Here is a tiny trained network, its code and every weight. The questions are about switching its units off for an input and a class, where a switched-off unit gives its printed mean instead of its output.

import numpy as np


def w(rows, s, z=0):
    codes = np.array(rows[::2]) - 128.0
    scale = np.full(codes.shape[1], s)
    scale[-1] = z or s
    return codes * scale


def norm(h):
    return h / np.sqrt((h * h).mean(-1, keepdims=True) + 1e-5)


def f(y):
    return np.maximum(y, 0)


def log_softmax(a):
    a = a - a.max(-1, keepdims=True)
    return a - np.log(np.exp(a).sum(-1, keepdims=True))


def net(x, mask):
    res = np.array(x, float).reshape(1, 2) / 4 @ E
    u = 0
    for l in range(2):
        y = f(norm(res) @ A[l][:, :-1].T + A[l][:, -1])
        res = res + np.where(mask[u : u + 13], y, B[l][:, -1]) @ B[l][:, :-1]
        u += 13
    return log_softmax(norm(res)[-1] @ U[:, :-1].T + U[:, -1])


A, B = {}, {}
E = w([
[193,22,106,207,149,133,210,116],'x0',
[65,101,91,189,131,103,117,255],'x1',
],0.0029)
A[0] = w([
[154,123,122,136,126,107,169,120,134],'0.n1',
[133,76,113,112,146,70,112,119,124],'0.n2',
[137,156,115,162,115,160,165,134,128],'0.n3',
[119,128,110,115,141,128,146,107,174],'0.n4',
[93,121,135,123,129,132,105,131,231],'0.n5',
[113,113,143,149,121,180,134,159,254],'0.n6',
[161,148,136,108,139,119,122,128,243],'0.n7',
[120,123,157,149,110,216,122,114,143],'0.n8',
[132,122,74,127,160,3,103,98,180],'0.n9',
[79,102,142,131,99,125,152,115,78],'0.n10',
[113,141,134,126,136,136,117,148,26],'0.n11',
[133,142,115,96,131,78,110,112,202],'0.n12',
[152,142,124,129,161,126,133,137,72],'0.n13',
],0.0068,0.00083)
B[0] = w([
[37,64,188,131,180,228,54,100,240],'0.n1',
[119,125,229,156,169,182,69,141,195],'0.n2',
[119,113,186,115,136,180,81,140,188],'0.n3',
[121,98,110,156,106,68,103,144,177],'0.n4',
[188,98,172,191,87,216,166,161,252],'0.n5',
[226,150,118,75,103,24,119,78,251],'0.n6',
[95,139,50,163,90,3,165,175,224],'0.n7',
[123,71,74,114,112,55,102,162,183],'0.n8',
[156,125,146,99,103,115,128,117,171],'0.n9',
[167,162,96,162,171,119,93,125,151],'0.n10',
[173,150,112,127,151,77,151,51,203],'0.n11',
[108,73,159,209,136,244,179,101,247],'0.n12',
[128,112,156,128,116,131,117,135,141],'0.n13',
],0.0046,0.002)
A[1] = w([
[57,102,68,128,142,141,166,184,135],'1.n1',
[137,139,159,77,170,150,138,54,151],'1.n2',
[151,142,175,58,155,106,37,80,98],'1.n3',
[138,140,94,32,155,85,114,44,1],'1.n4',
[124,122,101,118,133,111,113,98,1],'1.n5',
[120,123,110,123,151,127,144,215,33],'1.n6',
[178,154,138,131,134,166,200,111,67],'1.n7',
[17,115,104,105,135,82,96,125,46],'1.n8',
[195,123,110,114,198,137,180,127,144],'1.n9',
[95,162,97,106,163,66,91,228,11],'1.n10',
[44,246,149,62,138,194,71,162,5],'1.n11',
[203,185,189,54,138,125,51,141,101],'1.n12',
[3,106,123,111,159,80,37,199,76],'1.n13',
],0.0063,0.00076)
B[1] = w([
[117,158,122,77,82,151,141,100,154],'1.n1',
[141,189,120,134,132,93,114,206,191],'1.n2',
[128,158,90,102,87,111,171,100,183],'1.n3',
[183,161,135,146,159,46,79,151,172],'1.n4',
[145,156,164,113,128,134,105,130,140],'1.n5',
[146,189,168,69,168,126,82,60,173],'1.n6',
[107,126,97,84,98,102,144,113,155],'1.n7',
[110,117,132,121,104,186,163,132,152],'1.n8',
[45,147,135,126,112,177,107,157,158],'1.n9',
[182,149,132,153,164,39,87,155,196],'1.n10',
[121,2,174,175,198,189,100,133,253],'1.n11',
[79,109,102,118,73,172,186,104,186],'1.n12',
[119,171,78,107,63,114,190,107,201],'1.n13',
],0.0077,0.0047)
U = w([
[102,20,189,177,183,207,87,143,172],'0',
[202,227,125,114,137,2,74,149,168],'1',
[81,162,69,82,25,168,217,96,138],'2',
[135,183,71,90,213,175,170,123,3],'3',
],0.0086,0.0047)

Each question gives the input, the list of numbers given to net, and the class t.
The units are the neurons (one row each of A and B). Each row of codes is followed by its name. A weight is (code - 128) times the scale printed after its matrix; where a second scale follows, it is the last column's (A, B and U).
mask holds one flag per neuron, layer by layer. A switched-off neuron (its flag False) gives its mean, the last column of its row in B, instead of its output. The means were averaged over made-up inputs and are rounded, as every weight is.
A unit's drop is (log p(t) with every unit on - log p(t) with that unit switched off) / (log p(t) with every unit on - log p(t) with every unit switched off).
The circuit of an input: a set's keep is (log p(t) with only the set's units on - log p(t) with every unit switched off) / (log p(t) with every unit on - log p(t) with every unit switched off). Starting from the 12 units with the biggest drops (on a tie, the unit counted first), units are removed one at a time, each time the one whose removal leaves the highest keep (on an exact tie, the one counted first), for as long as the keep stays at least 0.8.
units of the circuit, in order: the units of the circuit, biggest drop first
top k neurons: the k neurons with the biggest drops, biggest first
k most important neurons of layer l: the k neurons of layer l with the biggest drops, biggest first
drop of u: that unit's drop, to one decimal
input [-7,-7], class 0: top 4 neurons	[0.n6, 1.n11, 0.n11, 0.n12]
input [3,1], class 2: 2 most important neurons of layer 0	[0.n12, 0.n5]
input [7,8], class 1: units of the circuit, in order	[1.n11, 1.n6]
input [-3,8], class 1: units of the circuit, in order	[1.n10]
input [-8,7], class 0: top 2 neurons	[1.n11, 1.n10]
input [3,0], class 2: top 4 neurons	[0.n12, 0.n5, 1.n11, 1.n3]
input [-1,-3], class 2: units of the circuit, in order	[1.n11, 1.n10]
input [-3,0], class 2: 2 most important neurons of layer 0	[0.n12, 0.n1]
input [-3,-1], class 2: 3 most important neurons of layer 0	[0.n12, 0.n1, 0.n7]
input [6,-8], class 1: 2 most important neurons of layer 1	[1.n11, 1.n2]
input [0,-3], class 2: top 4 neurons	[0.n7, 0.n6, 1.n11, 0.n11]
input [-5,-5], class 0: top 2 neurons	[0.n6, 1.n11]
input [6,-7], class 1: top 4 neurons	[0.n12, 0.n5, 1.n11, 1.n2]
input [0,3], class 2: 2 most important neurons of layer 0	[0.n6, 0.n7]
input [1,-8], class 1: top neuron	[1.n4]
input [-4,-3], class 0: drop of 0.n6	4.8
input [-8,-1], class 0: drop of 1.n11	1.2
input [3,-3], class 2: drop of 0.n1	1.4
